Below is a small trained network, with its code and all its weights. Each question gives an input and a class and asks what happens when units are switched off, that is, made to give their printed mean instead of their output.

import numpy as np


def w(rows, s, z=0):
    codes = np.array(rows[::2]) - 128.0
    scale = np.full(codes.shape[1], s)
    scale[-1] = z or s
    return codes * scale


def norm(h):
    return h / np.sqrt((h * h).mean(-1, keepdims=True) + 1e-5)


def f(y):
    return np.maximum(y, 0)


def log_softmax(a):
    a = a - a.max(-1, keepdims=True)
    return a - np.log(np.exp(a).sum(-1, keepdims=True))


def net(x, mask):
    res = np.array(x, float).reshape(1, 5) / 4 @ E
    u = 0
    for l in range(4):
        y = f(norm(res) @ A[l][:, :-1].T + A[l][:, -1])
        res = res + np.where(mask[u : u + 5], y, B[l][:, -1]) @ B[l][:, :-1]
        u += 5
    return log_softmax(norm(res)[-1] @ U[:, :-1].T + U[:, -1])


A, B = {}, {}
E = w([
[136,82,177],'x0',
[2,86,187],'x1',
[132,104,154],'x2',
[95,160,177],'x3',
[166,55,125],'x4',
],0.0074)
A[0] = w([
[138,118,13,1],'L0N1',
[139,189,162,99],'L0N2',
[81,60,150,115],'L0N3',
[254,142,201,77],'L0N4',
[34,110,113,233],'L0N5',
],0.0079,0.0025)
B[0] = w([
[85,228,116,174],'L0N1',
[255,153,229,159],'L0N2',
[125,128,125,218],'L0N3',
[101,203,99,216],'L0N4',
[180,89,66,255],'L0N5',
],0.0063,0.0043)
A[1] = w([
[73,109,42,146],'L1N1',
[149,215,255,255],'L1N2',
[146,201,203,127],'L1N3',
[123,75,176,191],'L1N4',
[177,140,136,194],'L1N5',
],0.0086,0.0018)
B[1] = w([
[204,99,113,217],'L1N1',
[254,199,13,252],'L1N2',
[220,205,88,204],'L1N3',
[159,212,142,214],'L1N4',
[118,184,224,202],'L1N5',
],0.0076,0.0039)
A[2] = w([
[106,105,156,119],'L2N1',
[181,178,85,251],'L2N2',
[115,134,172,53],'L2N3',
[132,2,190,235],'L2N4',
[92,72,157,2],'L2N5',
],0.0092,0.00088)
B[2] = w([
[163,75,186,145],'L2N1',
[59,29,243,255],'L2N2',
[64,75,125,138],'L2N3',
[184,166,2,209],'L2N4',
[120,168,119,157],'L2N5',
],0.0076,0.0064)
A[3] = w([
[250,89,219,85],'L3N1',
[143,72,115,49],'L3N2',
[180,127,46,247],'L3N3',
[88,161,205,143],'L3N4',
[96,102,163,207],'L3N5',
],0.011,0.0012)
B[3] = w([
[2,147,124,254],'L3N1',
[236,144,39,164],'L3N2',
[20,45,215,244],'L3N3',
[93,235,132,157],'L3N4',
[28,122,142,147],'L3N5',
],0.0053,0.0076)
U = w([
[101,254,134,82],'0',
[65,94,121,65],'1',
[239,166,50,249],'2',
],0.0098,0.0015)

Each question gives the input, the list of numbers given to net, and the class t.
The units are the neurons (one row each of A and B). Each row of codes is followed by its name. A weight is (code - 128) times the scale printed after its matrix; where a second scale follows, it is the last column's (A, B and U).
mask holds one flag per neuron, layer by layer. A switched-off neuron (its flag False) gives its mean, the last column of its row in B, instead of its output. The means were averaged over made-up inputs and are rounded, as every weight is.
A unit's drop is (log p(t) with every unit on - log p(t) with that unit switched off) / (log p(t) with every unit on - log p(t) with every unit switched off).
The circuit of an input: a set's keep is (log p(t) with only the set's units on - log p(t) with every unit switched off) / (log p(t) with every unit on - log p(t) with every unit switched off). Starting from the 12 units with the biggest drops (on a tie, the unit counted first), units are removed one at a time, each time the one whose removal leaves the highest keep (on an exact tie, the one counted first), for as long as the keep stays at least 0.8.
units of the circuit, in order: the units of the circuit, biggest drop first
most important unit: the unit with the biggest drop
k most important neurons: the k neurons with the biggest drops, biggest first
top k neurons in layer l: the k neurons of layer l with the biggest drops, biggest first
drop when u is switched off: that unit's drop, to one decimal
input [7,6,-3,-3,2], class 2: most important unit -> L2N4
input [7,3,1,-4,3], class 2: units of the circuit, in order -> L2N4; L2N2
input [4,4,-6,0,1], class 2: units of the circuit, in order -> L1N2; L2N4; L0N5; L3N1
input [-6,0,3,4,-2], class 2: units of the circuit, in order -> L0N2; L1N2
input [-3,-7,-7,-4,0], class 0: 2 most important neurons -> L0N5; L0N1
input [2,5,-5,-8,7], class 2: units of the circuit, in order -> L2N4; L2N2; L1N2
input [5,6,-2,0,1], class 2: units of the circuit, in order -> L2N4; L0N5
input [7,0,0,8,-7], class 2: 3 most important neurons -> L1N2; L1N3; L0N2
input [-1,-6,-3,0,2], class 1: top 2 neurons in layer 3 -> L3N1; L3N2
input [6,-6,4,-8,0], class 0: top 3 neurons in layer 0 -> L0N5; L0N4; L0N1
input [-1,-3,3,-1,2], class 1: units of the circuit, in order -> L2N2; L3N1
input [5,-2,-5,1,-4], class 2: 3 most important neurons -> L1N2; L1N3; L0N2
input [-6,4,5,-5,8], class 2: 2 most important neurons -> L3N1; L2N4
input [4,-8,5,3,8], class 0: most important unit -> L1N5
input [-5,4,-1,-5,6], class 2: 2 most important neurons -> L3N1; L1N1
input [6,-2,-1,4,4], class 0: top 2 neurons in layer 1 -> L1N1; L1N5
input [3,-3,3,-6,7], class 1: top 2 neurons in layer 0 -> L0N5; L0N4
input [-2,-4,-8,0,3], class 1: top 2 neurons in layer 1 -> L1N4; L1N3
input [8,-6,2,-2,4], class 1: top 2 neurons in layer 1 -> L1N4; L1N3
input [7,0,-6,2,3], class 0: most important unit -> L1N4
input [-2,-6,3,3,1], class 0: top 2 neurons in layer 3 -> L3N1; L3N2
input [-7,2,-7,-4,-1], class 1: top 2 neurons in layer 1 -> L1N1; L1N5
input [8,-6,1,1,6], class 0: top 2 neurons in layer 3 -> L3N1; L3N3
input [-2,5,-7,-6,7], class 2: drop when L3N2 is switched off -> 0.2
input [-1,-7,-2,-6,-4], class 0: drop when L0N1 is switched off -> 0.2
input [-2,-3,6,-5,1], class 1: drop when L3N4 is switched off -> -0.1
